Facts:
K_107 | Ψ K_980 | θ K_556 | ρ 766 | α a
K_109 | ρ 766 | α d
K_123 | Ψ K_649 | ρ 500 | α e
K_131 | θ K_925 | ρ 589 | α a
K_140 | Ψ K_550 | ρ 500 | α e
K_142 | Ψ K_232 | θ K_980, K_230 | ρ 500 | α a
K_156 | Ψ K_340 | θ K_748, K_109 | ρ 500 | α a
K_162 | θ K_131 | ρ 500 | α a
K_171 | Ψ K_998 | θ K_225 | ρ 589 | α c
K_174 | ρ 500 | α a
K_178 | Ψ K_834 | θ K_523 | ρ 766 | α e
K_187 | θ K_775 | ρ 970 | α e
K_193 | Ψ K_211 | ρ 970 | α b
K_195 | θ K_69 | ρ 500 | α a
K_200 | Ψ K_664 | θ K_195 | ρ 766 | α d
K_211 | Ψ K_919 | θ K_484, K_744, K_553, K_230 | ρ 500 | α e
K_215 | θ K_925 | ρ 766 | α c
K_216 | Ψ K_123 | ρ 766 | α a
K_221 | Ψ K_329 | ρ 500 | α b
K_225 | ρ 766 | α b
K_226 | θ K_49 | ρ 589 | α a
K_230 | ρ 369 | α b
K_232 | Ψ K_604 | θ K_837, K_481, K_521 | ρ 500 | α a
K_236 | Ψ K_943 | ρ 369 | α c
K_241 | Ψ K_406 | ρ 500 | α a
K_243 | ρ 369 | α c
K_251 | Ψ K_660 | ρ 766 | α c
K_258 | Ψ K_465 | ρ 589 | α c
K_263 | ρ 500 | α a
K_279 | θ K_925 | ρ 369 | α e
K_28 | θ K_75, K_230 | ρ 589 | α e
K_284 | ρ 500 | α a
K_286 | Ψ K_615 | ρ 500 | α a
K_319 | θ K_28 | ρ 500 | α a
K_329 | Ψ K_909 | ρ 589 | α b
K_34 | θ K_70 | ρ 369 | α b
K_340 | Ψ K_654 | ρ 766 | α b
K_345 | θ K_96 | ρ 500 | α c
K_346 | Ψ K_763 | ρ 500 | α b
K_349 | Ψ K_903 | ρ 500 | α e
K_352 | θ K_28, K_109 | ρ 369 | α e
K_355 | Ψ K_407 | θ K_925 | ρ 589 | α c
K_356 | Ψ K_556 | θ K_925 | ρ 369 | α d
K_359 | Ψ K_519 | ρ 500 | α b
K_365 | Ψ K_753 | θ K_837 | ρ 500 | α e
K_368 | ρ 970 | α d
K_370 | θ K_225 | ρ 589 | α d
K_374 | θ K_481, K_236 | ρ 500 | α d
K_384 | Ψ K_42 | θ K_522 | ρ 500 | α c
K_388 | θ K_531 | ρ 500 | α b
K_389 | Ψ K_537 | θ K_230 | ρ 766 | α d
K_399 | θ K_837, K_465, K_263 | ρ 500 | α b
K_400 | θ K_195, K_748, K_531 | ρ 369 | α c
K_406 | Ψ K_825 | ρ 766 | α b
K_407 | Ψ K_8 | θ K_195, K_531 | ρ 766 | α a
K_414 | θ K_215 | ρ 500 | α a
K_42 | Ψ K_696 | ρ 500 | α d
K_422 | ρ 766 | α a
K_43 | θ K_519 | ρ 766 | α d
K_434 | θ K_484 | ρ 500 | α e
K_436 | ρ 500 | α a
K_437 | θ K_243, K_556 | ρ 766 | α e
K_439 | θ K_925 | ρ 970 | α e
K_449 | θ K_131, K_69, K_474 | ρ 970 | α c
K_452 | Ψ K_968 | ρ 589 | α b
K_462 | Ψ K_236 | θ K_908, K_436, K_434 | ρ 500 | α e
K_463 | Ψ K_873 | ρ 500 | α b
K_465 | θ K_531 | ρ 970 | α c
K_474 | θ K_356 | ρ 369 | α a
K_477 | ρ 500 | α e
K_480 | ρ 766 | α c
K_481 | ρ 500 | α a
K_483 | θ K_809 | ρ 766 | α b
K_484 | θ K_86 | ρ 500 | α a
K_486 | θ K_615 | ρ 589 | α c
K_49 | θ K_994, K_352, K_241, K_465 | ρ 500 | α e
K_491 | Ψ K_994 | θ K_349 | ρ 500 | α a
K_511 | Ψ K_200 | θ K_531 | ρ 500 | α e
K_519 | Ψ K_462 | ρ 500 | α a
K_52 | ρ 766 | α e
K_521 | Ψ K_349 | ρ 766 | α b
K_522 | Ψ K_757 | ρ 766 | α a
K_523 | ρ 500 | α b
K_524 | θ K_837 | ρ 500 | α e
K_531 | Ψ K_370 | ρ 970 | α c
K_533 | Ψ K_915 | ρ 766 | α e
K_537 | Ψ K_725 | θ K_388 | ρ 369 | α e
K_539 | ρ 589 | α d
K_543 | ρ 970 | α d
K_545 | θ K_725, K_243 | ρ 589 | α a
K_550 | Ψ K_578 | ρ 500 | α a
K_553 | θ K_436 | ρ 500 | α e
K_556 | Ψ K_837 | θ K_925, K_75, K_998 | ρ 970 | α b
K_562 | Ψ K_241 | ρ 500 | α c
K_564 | Ψ K_600 | θ K_42, K_649 | ρ 766 | α b
K_578 | Ψ K_925 | θ K_531 | ρ 500 | α d
K_579 | θ K_837, K_925, K_800 | ρ 970 | α a
K_581 | Ψ K_895 | θ K_925 | ρ 766 | α c
K_587 | Ψ K_216 | θ K_913 | ρ 369 | α b
K_59 | ρ 766 | α d
K_600 | θ K_279, K_521 | ρ 500 | α d
K_604 | Ψ K_463 | ρ 970 | α b
K_610 | Ψ K_937 | ρ 500 | α c
K_615 | ρ 500 | α d
K_617 | Ψ K_840 | ρ 500 | α a
K_619 | Ψ K_728 | θ K_356 | ρ 589 | α e
K_63 | ρ 500 | α d
K_639 | Ψ K_676 | ρ 500 | α b
K_649 | ρ 500 | α d
K_65 | θ K_522 | ρ 500 | α e
K_653 | ρ 500 | α c
K_654 | Ψ K_356 | θ K_225, K_925, K_230 | ρ 500 | α a
K_660 | Ψ K_912 | θ K_355 | ρ 589 | α e
K_661 | ρ 589 | α a
K_664 | Ψ K_793 | θ K_925, K_200 | ρ 766 | α b
K_668 | θ K_230 | ρ 766 | α c
K_671 | Ψ K_521 | ρ 500 | α e
K_676 | Ψ K_543 | θ K_355 | ρ 500 | α c
K_677 | θ K_524, K_522, K_980 | ρ 500 | α d
K_680 | ρ 500 | α b
K_682 | ρ 500 | α b
K_683 | θ K_511, K_65 | ρ 500 | α d
K_684 | Ψ K_384 | θ K_69, K_474, K_521 | ρ 766 | α b
K_69 | ρ 766 | α b
K_696 | Ψ K_484 | ρ 500 | α b
K_697 | Ψ K_434 | ρ 500 | α d
K_70 | ρ 500 | α c
K_717 | Ψ K_389 | ρ 970 | α a
K_720 | θ K_668, K_436 | ρ 766 | α c
K_722 | ρ 589 | α e
K_725 | Ψ K_142 | ρ 500 | α e
K_728 | θ K_225, K_480, K_519 | ρ 589 | α b
K_73 | θ K_522 | ρ 970 | α e
K_739 | ρ 766 | α b
K_743 | θ K_356, K_985 | ρ 970 | α e
K_744 | θ K_230 | ρ 589 | α d
K_748 | ρ 970 | α a
K_75 | Ψ K_86 | ρ 589 | α e
K_753 | Ψ K_355 | ρ 970 | α c
K_754 | θ K_556 | ρ 500 | α e
K_757 | Ψ K_587 | θ K_174 | ρ 500 | α e
K_763 | ρ 589 | α e
K_766 | Ψ K_140 | ρ 589 | α b
K_771 | θ K_355, K_91 | ρ 500 | α d
K_775 | Ψ K_671 | θ K_676 | ρ 500 | α e
K_779 | θ K_69 | ρ 500 | α a
K_783 | θ K_195, K_370 | ρ 500 | α d
K_793 | Ψ K_452 | θ K_156 | ρ 500 | α e
K_795 | ρ 500 | α a
K_8 | ρ 589 | α c
K_80 | ρ 766 | α e
K_800 | θ K_825, K_474 | ρ 500 | α a
K_802 | Ψ K_52 | ρ 500 | α a
K_809 | ρ 589 | α c
K_81 | θ K_925 | ρ 766 | α a
K_812 | θ K_75 | ρ 589 | α a
K_815 | θ K_374, K_142 | ρ 766 | α e
K_825 | ρ 500 | α d
K_834 | Ψ K_619 | ρ 766 | α e
K_837 | Ψ K_91 | ρ 766 | α b
K_84 | Ψ K_682 | θ K_436 | ρ 500 | α d
K_840 | Ψ K_374 | ρ 589 | α b
K_86 | Ψ K_920 | ρ 766 | α c
K_864 | Ψ K_346 | ρ 766 | α c
K_870 | θ K_958 | ρ 500 | α a
K_873 | Ψ K_985 | ρ 500 | α a
K_882 | Ψ K_251 | ρ 766 | α e
K_895 | Ψ K_491 | ρ 766 | α b
K_903 | Ψ K_617 | θ K_870 | ρ 500 | α d
K_905 | θ K_75 | ρ 589 | α e
K_908 | Ψ K_775 | θ K_925 | ρ 766 | α d
K_909 | Ψ K_533 | ρ 369 | α e
K_91 | Ψ K_258 | ρ 369 | α e
K_912 | ρ 500 | α e
K_913 | Ψ K_984 | ρ 766 | α c
K_915 | ρ 589 | α e
K_916 | ρ 970 | α b
K_918 | θ K_925 | ρ 500 | α e
K_919 | Ψ K_802 | ρ 500 | α c
K_920 | Ψ K_522 | ρ 500 | α a
K_925 | Ψ K_156 | ρ 500 | α a
K_937 | Ψ K_511 | θ K_619, K_958 | ρ 500 | α b
K_943 | Ψ K_864 | ρ 766 | α e
K_950 | θ K_925, K_131, K_677 | ρ 369 | α a
K_958 | ρ 589 | α c
K_96 | Ψ K_359 | ρ 500 | α c
K_967 | Ψ K_697 | ρ 500 | α b
K_968 | ρ 766 | α e
K_971 | Ψ K_84 | ρ 500 | α b
K_972 | θ K_230 | ρ 500 | α a
K_974 | Ψ K_365 | θ K_284 | ρ 500 | α b
K_975 | ρ 589 | α b
K_976 | ρ 766 | α c
K_980 | Ψ K_221 | ρ 500 | α b
K_984 | Ψ K_639 | θ K_795, K_230, K_91 | ρ 500 | α b
K_985 | Ψ K_766 | ρ 766 | α b
K_994 | Ψ K_717 | θ K_356, K_908 | ρ 500 | α e
K_995 | ρ 500 | α a
K_998 | Ψ K_96 | ρ 970 | α a

Known rows:
K_909: [ 15 -13   3  21 -34  47  -9 -28  -6  -3  -1 -34  31 -18 -18   0  31 -34
   5  -3 -13  40  11  -6  -8 -35   4]
K_91: [ 16 -39  38  20 -42  47   4 -10 -18  15 -11 -44  22 -27 -27   3  14 -18
   7  10 -21  58  11   9 -12 -48   7]
K_279: [ 33 -23  26  17 -45  72 -51 -50 -95  64  -5   6 -15  47  26 -13 -30 -56
  21  -2 -48   4  37   4  21  -1   5]
K_34: [ 10 -50  17  27 -19  24 -16 -44 -51  -7  -4 -11 -31   9 -15  10   4 -11
  16  -2 -19   6   7 -30 -26  18   7]
K_519: [ -4   2  -5 -16  -8  -7   6   0  22   8 -19 -20   9  -9 -36 -11  17   3
 -18   6 -38  17  10 -10  -4  -8 -12]
K_870: [ -1 -35  16  -3  -4  -3  -7 -14 -11  20  -1   4 -47  14 -26   1  -4   5
 -19  -4 -20 -13 -10 -12  -9  35  -7]
K_84: [-20 -20  12   1   4  15  -9  36   3  45  -2   3 -59  26 -24  -4   6 -10
 -64 -25  20  17   6   8  13  38  -3]
K_639: [ 11  -8  -2 -14 -20   3   2 -25  21  -5 -10 -20  19 -18 -37 -11   5  -8
   5  20 -46  14  -7  -7  -5 -12  -6]
K_481: [  0   2  -9 -16 -10  -5   6  -2  22   8 -16 -22   9  -9 -35 -11  18   5
 -16   7 -39  14   8  -9  -5  -6 -11]
K_562: [  8  21  11 -16 -12 -38   6 -26  15  12  -9 -16  16  -3 -38   3  20  29
  -4 -28 -59  -8   9 -20 -14 -25 -17]
K_795: [ -3   3 -11 -16  -8  -7   4   2  20   8 -14 -24   9  -8 -35 -12  17   5
 -11   4 -38  20   8  -6  -5  -7 -13]
K_329: [ 14  -8  -9  -5 -28  13  -8 -24   4 -12 -41 -24  16 -27 -45   2   8  -7
  15   7 -44  15  -7  -6   8  -3 -33]
K_486: [  7 -34  24   2   0 -13 -23 -31 -24  16 -39   1 -41  15 -27  23  21  30
  11 -35 -42 -35 -18 -18  -5  17 -32]
K_975: [ 11 -10  -9  -6 -28  14  -8 -24   4 -17 -43 -24  17 -25 -45   4   9  -8
  20  10 -43  13  -6  -7  10  -8 -31]
K_739: [ 14  -4  -5   5 -28   3  15 -20 -11 -11  -4 -31  26  -6 -13 -11  17 -17
   3  15 -40  11  12 -11 -36 -15  21]
K_80: [ 20  -5   9  12 -38  25   8 -12   1  -1   8 -28  36 -11  -5  -7  19 -39
  -7   9 -16  20   1   7 -22 -33  29]
K_916: [ -4  -8   1  -5 -19  22  -2 -42   2  -2  15 -40  24  -7 -26  -7  11  -9
  16   9 -39  35  17 -25 -34 -14   7]
K_193: [ -2   8   7   1 -29  14   2 -45  -4  -6  25 -33  19 -10 -39   0  -5 -10
   9  -2 -40  41  29 -29 -30 -16   8]

Rows:
No name comes twice in this set of rows, the named rows included.
[-10   3  31   0  -8   5  10 -54  19  12   0 -32  18   2 -43  20  38  28
 -27 -39 -45 -22  30 -56 -46 -12   3] => K_531
[ -6   0  -9 -10 -16   5  -5  -2   9  -1 -54 -28   8 -13 -44  -1  20   4
  -2  -9 -39  17   5  -8  14  -2 -33] => K_661
[ -7  13  23 -18 -11 -34   6 -22  24   7 -18 -13  13   3 -36  -1  17  27
  -2 -24 -63  -9   7 -23 -11 -31 -13] => K_610
[-20 -22   6 -20   3  -4 -13 -12  24   8 -80 -27  16  10 -21   0  58  29
  27 -11 -61 -20 -14 -17   4 -22 -30] => K_8
[ -7   4 -14   2  -7  18  -5 -47  11 -15  18 -35  31   4 -20  -8  18 -17
  25   9 -30  24  18 -32 -27  -2   8] => K_604
[ -6 -22 -29  10 -10 -32 -12  -5 -49 -31  18 -34  -5  -1  -1 -10  22  -2
  84  -2 -23 109  -4   8 -14 -37  -6] => K_230
[ 13 -29  25  -8  -3 -17 -18   4 -60  56   6   5 -57  40  -1 -12 -40   9
  30   9 -43  32   1  18  14  14 -11] => K_654
[ 18 -55  37   7 -17  25  -4 -50   2   1   2  10 -35  -6 -42  12  -9  -8
 -36  11 -19 -48 -19 -29 -26  46   2] => K_388
[ 16 -21  32   0 -39  71 -45 -57 -71  69  34   2 -13  50  17 -15 -37 -53
  15   3 -44  10  28   5   6   5  15] => K_439
[ 33  16  -8  -4 -33  -8   5 -32   4  -5  21 -19  18 -31 -50   0  -8  -8
  -6   5 -42  20   6  -7  -8  -6 -14] => K_967
[ 33 -18  16  22 -36  -5   6 -34 -56  -2  36  -2 -31   3 -14   8 -17 -14
 -11  -7 -22  -1   7 -13 -41  26  25] => K_564
[  7 -43   7  -2  -8 -26 -20 -23 -32  -8  25   8 -49  12 -14  -7 -16  -6
  36   8 -20  33 -35   7  -5  16  -4] => K_984
[-12  -4  -4 -21  -6  -2   4   1  27   8 -25 -21  11  -2 -32 -14  19   3
  -8   8 -40  13   7 -11  -4  -8  -9] => K_617
[ 52 -29   9  26 -39  41 -34 -43 -41  23  14   4 -29 -18 -39  28  -8 -31
 -14 -15   2  -3 -32  19  15  33 -30] => K_619
[  0  18  18  -2 -16 -35  21 -14  -5   2 -13 -24  19  14 -12  -1  30  22
  -5 -31 -54 -11  24 -29 -38 -33  17] => K_913

The same nodes again, as new rows of numbers:
Known rows:
K_995: [ -2 -15 -18  11  -2  19   0  35  11   0  -8   4  16  -4 -14]
K_562: [ -6 -12  -7   3 -10  14  10  32   9   1   5 -10  23  -9  -2]
K_825: [-16 -10  -7 -17 -35  16  27  -2   6   7   4   3   7   0  11]
K_80: [12 -8 14 -5 -6 22 -1 37 -6 -2 -4  1 27 12  0]
K_96: [-20 -14  -5  -1  -6   6   5  46   9   2  -5   0  20 -15   9]
K_903: [ -5  28  -2 -13  -7  -4  11 -48  -3  16  19   9  -9  -8   6]
K_69: [ -2 -13 -11 -15 -27  14  29 -20  -6   6 -13  11   2  -5  12]
K_483: [ -1  10   2  -5  -9  -6  11 -51  -7   8 -10  10 -19  -8  14]
K_766: [-18 -24 -20 -17 -18   6  41   1  -7  16  -2   2 -13  11  -2]
K_258: [-14 -22 -12  -2   0   7  11  40 -17   7   5 -15   8  -4 -11]
K_481: [ -2 -15 -18  10  -1  20   0  33  11   0  -8   5  17  -4 -13]
K_491: [ 4  9 -9 28 31 -4 -8 -9 18  8 -6  6  1 -3 -4]
K_356: [ 94  18 -20 -50 -20 -72 -34  -5  15 -54  14 -28 -62   7  11]
K_619: [ -3  12   7   6  37 -12 -29 -13 -20   8  18  -3  -3  16   6]
K_434: [ -5  23  19  18  17  -1 -25  -6  -3  15  11   2  -1   9   4]
K_925: [ 83 -12 -35 -28 -15 -28 -26  75  33 -51  -7 -22 -24   6 -21]
K_994: [ 16  23  11  16  32  -9 -20 -11  10  12  11  -2   3  19  16]
K_200: [  7  20  -1  -2   6  -6   1 -68 -17  19   2   4 -11  -8  32]

Rows:
No name comes twice in this set of rows, the named rows included.
[ 10  12 -12  32  36  -6  -7 -10  14  20  -7   4  -7   0   0] => K_232
[-25 -22 -10 -24 -20   7  30  -3 -10   1   9   0   4   8   3] => K_539
[ -7 -14 -16 -10 -28  11  42  -1  17  16  -8   8  -6   7   7] => K_463
[-28   8   7  -6   6 -17   8 -50 -16  10  13   0 -21   3  10] => K_370
[  8  10   4  10  36 -15 -11 -23 -22   4   1 -10   0 -12  10] => K_449
[  9  24 -32  12  13  -3  -2 -58 -21  65   9   4 -26  -3  52] => K_578
[ -5 -13 -17  14   2  18  -1  29   9   4  -7   6  15  -6 -13] => K_436
[ 62   8 -18  -7  21 -45 -43  10  18 -47   3 -12 -23   1 -11] => K_950
[  0  18  20  21  18  -9  -7 -18  -7   6  -4  -7  -2 -17   2] => K_720
[  0 -10   7   2 -15  14  -3  51 -15  12   7  -1  12  15 -10] => K_91
[ 88   3 -28 -36  28 -68 -58  22  26 -88   8 -29 -39   9 -17] => K_131
[ -9  15 -11   2  -4  -6   4 -56   1  20   4  11 -22  -7  21] => K_399

